Below are the code and all the weights of a small trained network. Each question names an input and a class and asks about switching units off, where a switched-off unit gives its printed mean instead of its output.

import numpy as np


def w(rows, s, z=0):
    codes = np.array(rows[::2]) - 128.0
    scale = np.full(codes.shape[1], s)
    scale[-1] = z or s
    return codes * scale


def f(y):
    return np.maximum(y, 0)


def log_softmax(a):
    a = a - a.max(-1, keepdims=True)
    return a - np.log(np.exp(a).sum(-1, keepdims=True))


def net(x, mask):
    res = np.array(x, float).reshape(1, 6) / 4 @ E
    y = f(res @ A[0][:, :-1].T + A[0][:, -1])
    res = res + np.where(mask, y, B[0][:, -1]) @ B[0][:, :-1]
    return log_softmax(res[-1] @ U[:, :-1].T + U[:, -1])


A, B = {}, {}
E = w([
[131,122,132,127,125],'x0',
[205,254,217,172,195],'x1',
[37,159,236,103,32],'x2',
[141,89,177,52,185],'x3',
[109,38,185,233,179],'x4',
[126,126,127,122,131],'x5',
],0.0058)
A[0] = w([
[199,120,49,143,169,59],'N0',
[128,179,87,68,116,81],'N1',
[106,30,173,54,153,253],'N2',
[157,204,166,158,168,53],'N3',
[168,192,180,167,149,92],'N4',
[187,130,32,126,181,80],'N5',
[158,187,78,55,99,75],'N6',
[79,68,78,116,95,61],'N7',
[126,55,151,245,179,125],'N8',
[157,208,147,168,158,69],'N9',
[58,153,210,85,66,126],'N10',
[180,202,171,172,175,57],'N11',
[72,166,205,91,49,92],'N12',
[131,35,173,223,183,121],'N13',
[191,119,39,133,194,52],'N14',
[161,199,180,144,162,82],'N15',
[98,180,61,254,57,176],'N16',
[163,193,63,58,98,104],'N17',
[141,192,170,140,164,91],'N18',
[194,126,50,147,158,76],'N19',
[68,44,52,103,86,15],'N20',
[89,157,194,99,42,34],'N21',
[167,185,72,45,115,88],'N22',
],0.0069,0.0059)
B[0] = w([
[68,63,198,234,184,166],'N0',
[64,120,215,101,86,154],'N1',
[192,186,34,116,145,253],'N2',
[166,46,87,121,42,161],'N3',
[171,80,96,113,49,174],'N4',
[85,95,161,201,185,178],'N5',
[70,125,207,93,100,166],'N6',
[187,81,96,126,41,155],'N7',
[67,177,219,36,83,195],'N8',
[159,64,103,136,40,163],'N9',
[132,105,107,211,221,197],'N10',
[150,80,119,114,60,173],'N11',
[103,83,114,220,213,183],'N12',
[60,188,202,18,83,197],'N13',
[85,87,168,199,170,171],'N14',
[171,76,73,122,54,171],'N15',
[174,236,69,76,167,201],'N16',
[65,145,200,88,113,182],'N17',
[184,62,64,123,53,164],'N18',
[87,90,160,179,172,166],'N19',
[194,34,79,110,2,161],'N20',
[92,6,160,242,203,156],'N21',
[85,148,207,102,102,175],'N22',
],0.0064,0.0068)
U = w([
[206,12,81,120,19,23],'0',
[75,55,155,255,230,52],'1',
[139,181,112,103,147,254],'2',
[44,172,223,30,93,35],'3',
[164,165,105,112,172,222],'4',
[169,201,86,98,166,190],'5',
],0.0082,0.0065)

Each question gives the input, the list of numbers given to net, and the class t.
The units are the neurons (one row each of A and B). Each row of codes is followed by its name. A weight is (code - 128) times the scale printed after its matrix; where a second scale follows, it is the last column's (A, B and U).
mask holds one flag per neuron, in row order. A switched-off neuron (its flag False) gives its mean, the last column of its row in B, instead of its output. The means were averaged over made-up inputs and are rounded, as every weight is.
A unit's drop is (log p(t) with every unit on - log p(t) with that unit switched off) / (log p(t) with every unit on - log p(t) with every unit switched off).
The circuit of an input: a set's keep is (log p(t) with only the set's units on - log p(t) with every unit switched off) / (log p(t) with every unit on - log p(t) with every unit switched off). Starting from the 12 units with the biggest drops (on a tie, the unit counted first), units are removed one at a time, each time the one whose removal leaves the highest keep (on an exact tie, the one counted first), for as long as the keep stays at least 0.8.
units of the circuit, in order: the units of the circuit, biggest drop first
unit that matters most: the unit with the biggest drop
k most important neurons: the k neurons with the biggest drops, biggest first
drop of u: that unit's drop, to one decimal
input [5,-4,-1,2,5,-1], class 3: units of the circuit, in order -> N13, N8
input [0,-3,8,-7,-2,0], class 1: 2 most important neurons -> N21, N12
input [1,-1,2,6,0,3], class 5: unit that matters most -> N2
input [-7,2,-5,-3,7,6], class 3: units of the circuit, in order -> N8, N13
input [-5,1,-6,3,2,6], class 1: units of the circuit, in order -> N0, N14
input [-3,-4,0,2,-8,4], class 3: units of the circuit, in order -> N17, N6
input [-3,-4,-2,-4,6,2], class 3: 2 most important neurons -> N8, N13
input [6,2,4,-7,7,5], class 3: 3 most important neurons -> N8, N13, N2
input [-8,-2,8,7,7,-1], class 1: 3 most important neurons -> N10, N12, N21
input [4,5,6,-3,-4,4], class 1: drop of N12 -> 0.4
input [4,-6,7,6,-4,4], class 1: drop of N12 -> 0.3
input [-5,8,-8,8,-4,7], class 0: drop of N11 -> 0.2
